The symbols move the elements like this.
q17: $>q35, +>q167, *>q873
q185: $>q533, +>q248, *>q164
q533: $>q750, +>q185, *>q646
q984: $>q248, +>q646, *>q998
q383: $>q44, +>q242, *>q81
q861: $>q890, +>q663, *>q211
q81: $>q130, +>q686, *>q796
q935: $>q111, +>q92, *>q140
q437: $>q847, +>q954, *>q92
q29: $>q323, +>q890, *>q147
q242: $>q383, +>q945, *>q686
q939: $>q922, +>q91, *>q275
q992: $>q22, +>q323, *>q861
q164: $>q646, +>q900, *>q453
q55: $>q87, +>q35, *>q820
q271: $>q386, +>q847, *>q111
q35: $>q55, +>q17, *>q571
q91: $>q939, +>q171, *>q503
q156: $>q258, +>q373, *>q22
q945: $>q242, +>q130, *>q633
q148: $>q15, +>q572, *>q271
q629: $>q92, +>q510, *>q340
q922: $>q458, +>q939, *>q917
q900: $>q164, +>q998, *>q458
q435: $>q466, +>q258, *>q431
q604: $>q203, +>q87, *>q17
q211: $>q79, +>q273, *>q533
q140: $>q510, +>q404, *>q383
q510: $>q629, +>q140, *>q44
q171: $>q91, +>q917, *>q842
q44: $>q340, +>q383, *>q130
q346: $>q572, +>q386, *>q437
q15: $>q178, +>q148, *>q386
q847: $>q271, +>q437, *>q935
q954: $>q437, +>q111, *>q629
q273: $>q211, +>q498, *>q185
q503: $>q275, +>q842, *>q87
q646: $>q984, +>q164, *>q51
q820: $>q167, +>q571, *>q178
q199: $>q807, +>q466, *>q156
q92: $>q935, +>q629, *>q404
q998: $>q900, +>q51, *>q922
q457: $>q873, +>q178, *>q572
q663: $>q861, +>q147, *>q273
q323: $>q992, +>q29, *>q663
q340: $>q404, +>q44, *>q945
q266: $>q633, +>q796, *>q466
q147: $>q663, +>q79, *>q498
q87: $>q604, +>q55, *>q167
q22: $>q942, +>q992, *>q890
q275: $>q917, +>q503, *>q604
q633: $>q686, +>q266, *>q199
q571: $>q820, +>q873, *>q15
q873: $>q571, +>q457, *>q148
q248: $>q185, +>q984, *>q900
q79: $>q147, +>q211, *>q750
q373: $>q156, +>q431, *>q992
q404: $>q140, +>q340, *>q242
q686: $>q81, +>q633, *>q807
q458: $>q453, +>q922, *>q171
q466: $>q199, +>q435, *>q373
q167: $>q17, +>q820, *>q457
q750: $>q498, +>q533, *>q984
q178: $>q457, +>q15, *>q346
q942: $>q431, +>q22, *>q29
q842: $>q503, +>q203, *>q55
q258: $>q435, +>q156, *>q942
q453: $>q51, +>q458, *>q91
q498: $>q273, +>q750, *>q248
q203: $>q842, +>q604, *>q35
q130: $>q945, +>q81, *>q266
q572: $>q148, +>q346, *>q847
q51: $>q998, +>q453, *>q939
q890: $>q29, +>q861, *>q79
q917: $>q171, +>q275, *>q203
q796: $>q266, +>q807, *>q435
q431: $>q373, +>q942, *>q323
q807: $>q796, +>q199, *>q258
q111: $>q954, +>q935, *>q510
q386: $>q346, +>q271, *>q954

In the rows, 66 stands for zero.

The rows follow the links: the fewer symbols apart two elements are, the more alike their rows tend to be.

Each row is also shifted at random along 4 hidden directions that mean nothing.

Row, then element:
[  81   61   66   59   72   67   61   68   70   68   62   75   59   66   54   62   75   75   62   59   65   72   66   69   68   72   66   65   55   56   60   60   62   76   60   77   59   68   70   75   66   66   65   62   64   67   73] -> q572
[ 100   79   64   74   65   59   65   72   68   73   73   82   56   52   68   52   66   77   75   66   66   61   49   80   58   66   75   61   58   63   78   71   78   73   68   70   60   77   76   60   61   81   57   73   59   54   69] -> q383
[  37   67   70   61   68   61   69   60   64   68   61   65   57   63   73   65   79   71   63   69   56   71   68   71   71   70   65   52   61   55   72   67   65   77   60   72   59   70   74   67   62   76   66   63   56   63   66] -> q437
[  39   76   68   61   61   62   59   59   60   76   72   70   71   67   69   64   72   63   62   66   67   61   52   74   58   73   70   62   57   56   71   58   62   67   69   70   65   59   74   70   74   68   60   54   61   62   68] -> q87
[  22   63   66   61   64   55   60   52   52   79   70   66   68   68   69   68   64   56   64   67   72   63   57   63   53   71   71   70   61   66   71   68   60   58   67   64   67   61   73   65   64   66   63   60   63   67   76] -> q91
[  28   58   73   62   76   81   60   81   84   63   59   85   60   64   45   49   82   86   59   55   66   72   67   65   74   73   60   62   50   58   49   63   71   77   62   74   61   70   63   71   65   62   68   62   67   72   70] -> q346
[  58   80   61   71   55   65   60   66   60   70   78   63   79   68   73   69   58   56   70   67   71   54   54   71   57   62   71   73   71   69   73   59   64   55   74   61   75   57   63   65   76   60   59   61   67   56   58] -> q984
[  59   76   71   61   63   73   56   71   76   69   72   79   76   66   57   56   71   70   61   59   71   58   47   72   60   73   66   61   52   58   58   51   66   69   69   71   62   59   67   71   84   62   62   54   67   68   66] -> q55
[  85   88   63   65   60   55   63   63   66   68   76   63   68   64   80   72   75   66   72   68   56   57   50   86   62   65   74   53   67   51   82   54   62   78   65   77   55   71   77   68   80   77   58   59   57   52   59] -> q847
[  51   66   66   71   61   71   66   72   71   59   69   64   74   66   64   62   55   61   68   67   71   59   63   59   63   60   64   69   72   77   60   68   71   54   70   55   71   64   56   58   68   59   66   69   73   69   61] -> q79
[  89   61   67   59   64   68   60   61   64   70   67   70   75   70   57   63   58   58   59   61   75   62   58   59   58   70   65   71   60   70   55   59   62   58   70   62   67   55   64   69   75   57   66   59   72   75   71] -> q458
[  87   77   67   74   65   72   69   77   77   62   68   77   62   56   66   51   66   77   71   67   64   63   58   74   68   64   66   58   62   66   68   68   79   73   68   66   64   73   66   59   65   74   62   72   64   59   59] -> q81
[  38   62   67   63   69   53   72   56   60   67   61   60   52   62   77   70   75   68   68   72   55   71   71   68   67   66   68   52   67   59   76   76   65   75   59   70   56   77   75   61   55   80   67   70   56   64   70] -> q629
[  60   52   68   69   68   83   73   72   70   57   54   63   66   66   59   60   59   68   60   66   67   72   84   51   78   62   54   71   70   77   53   74   72   59   67   54   79   61   52   63   56   57   74   71   72   73   60] -> q29
[  67   60   69   59   71   65   70   62   67   63   57   63   56   65   66   68   76   72   61   66   56   74   75   67   74   69   62   55   62   57   65   66   63   78   59   73   59   69   70   70   62   72   70   64   61   69   67] -> q954
[  -5   74   68   66   58   77   60   76   80   49   71   53   90   78   67   76   69   58   65   64   63   55   65   63   70   59   60   62   80   66   56   50   58   58   69   62   67   57   48   65   89   47   68   56   73   69   47] -> q51
[  44   67   70   57   65   67   61   62   68   68   65   67   71   70   64   67   74   65   60   63   64   64   60   67   65   72   65   59   59   57   61   56   60   69   65   70   62   60   68   72   77   63   66   54   64   70   66] -> q35
[  72   51   68   61   77   70   70   72   77   54   53   66   55   67   56   67   74   76   63   62   60   76   81   60   78   66   59   59   65   63   54   69   65   76   56   72   55   75   62   68   59   66   72   71   66   75   68] -> q510
[  89   70   65   75   64   89   66   91   88   47   67   68   78   67   54   58   58   73   67   60   68   61   70   62   75   57   56   71   74   75   50   59   74   60   71   59   73   63   46   64   76   52   67   72   78   67   49] -> q992
[  41   72   68   65   64   74   51   80   83   60   76   75   83   71   50   61   67   68   66   56   76   55   50   66   59   67   66   70   62   65   51   50   63   60   69   68   62   61   57   69   87   50   62   58   75   71   63] -> q171
[  79   70   64   77   65   61   68   69   65   70   69   74   58   54   69   54   56   69   75   69   70   62   59   67   59   62   70   67   65   75   73   79   78   62   69   59   67   74   68   55   54   75   61   78   65   61   69] -> q258
[  65   59   64   58   71   53   70   49   48   78   59   61   50   65   72   72   77   66   61   69   58   77   75   69   69   73   69   63   59   54   78   72   58   77   59   74   64   67   80   73   52   77   66   62   54   61   76] -> q386
[  25   92   61   77   51   57   59   65   58   74   87   66   78   62   82   65   59   56   77   71   72   47   41   78   48   61   78   69   72   69   84   64   69   53   77   59   72   63   68   57   74   67   53   64   63   49   59] -> q185
[  88   54   68   68   71   69   75   67   67   61   55   66   54   60   64   59   60   69   66   69   64   73   78   57   73   63   60   63   67   73   62   79   74   67   63   60   66   73   63   59   51   71   71   77   67   72   68] -> q807

Start, symbols taken left to right, then the element you end at.
Answer with the element's name.
[ 106   68   67   70   66   70   72   71   73   60   63   71   61   58   67   56   60   71   69   68   63   65   66   67   69   64   63   59   66   70   64   71   76   70   67   62   63   72   64   59   62   73   67   75   66   65   63]
* * *: q992
[  49   60   65   75   68   79   69   81   75   57   61   69   63   62   57   56   62   75   67   64   68   69   76   59   73   59   60   72   69   76   58   74   75   61   68   59   74   69   54   60   56   60   68   75   71   66   61]
* $ + $: q992
[ 100   86   63   82   59   64   63   77   70   72   81   85   66   50   67   45   53   72   79   67   76   52   39   77   50   62   76   68   61   75   75   72   84   60   76   60   68   72   70   53   65   76   54   76   66   53   65]
$ + * $: q22
[ 104   78   66   63   66   68   60   75   78   61   71   71   68   66   61   65   75   74   67   60   61   62   56   78   68   68   67   59   61   54   65   50   63   78   64   78   55   68   68   73   81   67   62   60   65   61   60]
+ + *: q92
[  34   35   67   53   77   75   63   61   62   65   50   61   63   78   45   73   70   65   51   57   69   81   90   45   75   71   56   80   61   66   46   67   53   62   59   67   72   56   58   77   57   48   76   59   72   82   76]
* + *: q17
[  45   66   62   71   62   67   63   66   59   70   70   66   70   67   65   64   58   60   67   66   74   62   64   62   60   63   67   78   69   73   67   70   66   53   70   58   76   60   61   63   63   60   63   67   69   64   66]
+ + $ *: q164
[  58   55   66   65   74   58   71   62   62   69   57   69   46   59   66   62   72   74   67   68   61   76   74   65   68   67   67   62   61   63   71   79   69   75   58   69   59   77   74   63   47   78   67   74   59   66   76]
* $ + $ +: q242
[  74   65   65   69   66   71   75   73   75   48   59   52   65   67   71   73   68   68   67   70   54   70   83   64   81   57   58   58   79   66   65   67   66   71   62   65   64   72   56   63   64   65   71   72   66   64   52]
* + + *: q431
[  99   71   61   69   63   60   76   62   61   57   64   49   61   65   82   79   65   62   71   73   52   69   78   70   74   58   64   59   80   64   78   68   64   72   62   67   64   72   65   65   63   73   67   72   61   57   55]
* + $: q807
[  72   77   64   74   66   71   67   83   81   53   69   66   65   63   66   66   72   76   74   64   58   63   66   75   73   58   65   60   73   62   68   61   70   75   64   72   59   76   60   64   70   67   63   71   65   57   53]
* * + $ $: q796
[  93   77   61   73   58   63   60   69   65   69   79   69   76   63   66   63   51   58   73   65   76   52   48   68   52   61   72   75   69   75   69   62   69   53   74   59   70   63   64   60   73   62   58   68   72   61   65]
$ + $ +: q498
[  38   56   67   71   66   66   66   60   56   77   64   76   61   59   62   51   54   64   65   67   77   66   63   56   57   68   67   74   59   79   64   82   76   52   72   52   77   63   66   56   50   67   65   71   67   70   77]
+ * $ + $: q185
[  88   72   62   61   59   58   57   61   63   65   76   57   81   75   67   80   60   52   67   63   70   55   55   67   56   64   70   70   72   65   65   50   53   59   67   67   62   58   65   71   84   56   63   58   70   67   64]
+ * $: q275
[  24   49   66   73   73   71   74   68   62   66   55   69   51   58   63   54   63   73   66   69   68   76   82   54   71   63   61   70   65   77   63   88   77   60   64   57   75   73   62   56   39   68   70   79   65   68   71]
+ $ +: q373
[  91   50   66   55   72   74   60   64   65   69   58   69   67   75   47   68   68   66   53   56   72   75   74   57   70   74   60   79   56   63   50   57   56   65   64   71   70   54   64   80   67   52   70   56   71   75   74]
* * + $ +: q571
[  96   79   60   73   55   62   70   63   61   60   73   50   77   68   82   77   54   52   72   73   62   58   64   68   64   56   67   66   83   72   76   62   64   57   71   58   72   62   60   61   73   64   64   69   67   57   51]
* $ $ + +: q79
[  23   66   64   67   60   65   67   55   50   75   67   59   70   68   75   69   62   55   62   70   68   64   68   62   62   66   67   73   68   69   73   70   64   55   70   58   80   55   66   65   61   62   65   61   64   61   65]
$ * *: q922
